-26.6,-52.4,12.7,32.3,-13.4,42.5 >> 32.3

-24.1,33.7,33.1,-5.8,-8.6,4.8,33.3
-1.1,14.7,39.2,14.5,34.1,41.9,12.6
>> -5.8

-1.5,10.3,23.3,28.0,42.7,-31.0 >> 28.0

54.3,5.3,17.1,2.7,-27.3,-34.8,7.7 >> 2.7

51.7,1.9,-0.2,9.8,39.0,-18.6 >> 9.8

29.6,27.3,9.5,1.2,-55.3 >> 1.2

3.4,-47.1,12.1,-10.5,28.1,26.2 >> -10.5
---
[-28.5 20.9 12.1 39.7 9.4]
[15.6 2.3 -23.5 15.8 -6.2]: 39.7, -28.5

[3.4 7.5 -24.6 53.8 3.9]: 53.8, -24.6

[7.0 -14.2 -26.0 -51.1]
[14.0 26.4 51.1 15.2]: 51.1, -51.1

[54.8 -18.9 -32.0 -46.7]: 54.8, -46.7

[-1.5 47.0 17.8 20.9 52.9]: 52.9, -1.5

[31.8 16.4 22.3 2.9 40.5]: 40.5, 2.9

[-7.5 1.7 -19.2 13.6 -27.0 36.0 -49.6]: 36.0, -49.6

[-25.9 12.6 -34.9 -20.0 -14.8 6.4]
[38.6 28.5 24.9 15.8 40.5 -35.4]: 40.5, -35.4

[14.6 47.3 -44.7 -18.7]: 47.3, -44.7
---
[-0.046  1.791  0.376 -0.969]	-0.046
[ 0.14 -0.27  2.02 -1.33  0.38  1.57 -1.10]	0.14
[  10.003   78.171  160.167  -91.342 -129.552]	10.003
[ 162.56  -90.19  -93.63 -122.03  184.53]	162.56
[ 1.3 -0.3 -1.5  1.7]	1.3
[  4.43   8.29  19.51  -0.44   0.88 -15.09]	4.43
[-0.11  0.02  0.11 -0.05 -0.19 -0.01  0.03]	-0.11
---
[14.8 12.7 -12.9 34.5 -9.7]
[-18.1 -43.9 -22.4 -26.7 -35.1] --> -18.1

[28.3 -22.0 -27.7 -3.7 -39.2 -11.9] --> -22.0

[-36.2 22.4 21.6 10.4 47.5 -27.9]
[8.7 -1.8 14.4 13.2 -26.5 27.3] --> -1.8

[37.4 -47.1 -13.3 -16.5 44.6 -7.5 -24.4] --> -13.3

[4.4 -12.8 15.9 -49.8 14.0 -16.2] --> -12.8

[-30.4 7.1 -2.9 0.2 -53.9] --> -30.4

[40.6 29.1 51.8 50.1 8.1 24.2] --> 29.1
---
7  3  2  3  4  4
2  1  4  3  2  3
5  6  4  4  6  2
>> 4

515  437  565  804
 84  862  825  503
485  549  512  625
>> 512

128  816  403  623  513  444  293
265  765  284  543  484  624  170
113  746  380  694  557  353  360
>> 380

515  412  135  595
652  842  972  667
831  729  999  372
>> 999

789  248  342  769
787  236  339  739
719  732  728  722
>> 728

-18  -19  -22  -19  -26
-17  -21  -20  -17  -30
-25   49   31   27   50
>> 31
---
[-54.1 0.3 -9.8 -28.8 36.0] → -9.8, 36.0

[24.8 23.7 -40.3 -1.2 30.2] → -40.3, 30.2

[-14.0 28.1 -3.3 14.1 -2.6 -24.4 -12.1]
[10.1 -12.4 18.9 13.5 0.0 -18.0 -25.2]
[-5.4 14.8 -28.7 12.5 5.4 -15.4 -45.3] → 13.5, 28.1

[-14.2 25.6 -51.5 -12.8 -24.2 16.5 -43.7] → -12.8, 25.6

[-28.6 -51.6 0.6 -35.4 -39.7] → 0.6, 0.6

[-1.5 -46.8 -0.8 5.8 -2.9] → -0.8, 5.8

[6.0 -5.3 3.7 -36.4 -46.2] → 3.7, 6.0

[21.0 -1.9 1.0 11.0 -8.6]
[-2.9 3.2 3.7 2.5 -6.1]
[31.4 -30.3 -50.3 -21.4 -17.3] → 3.7, 31.4

[-28.1 -29.2 17.6 45.2 1.2 -24.7 22.8] → 45.2, 45.2
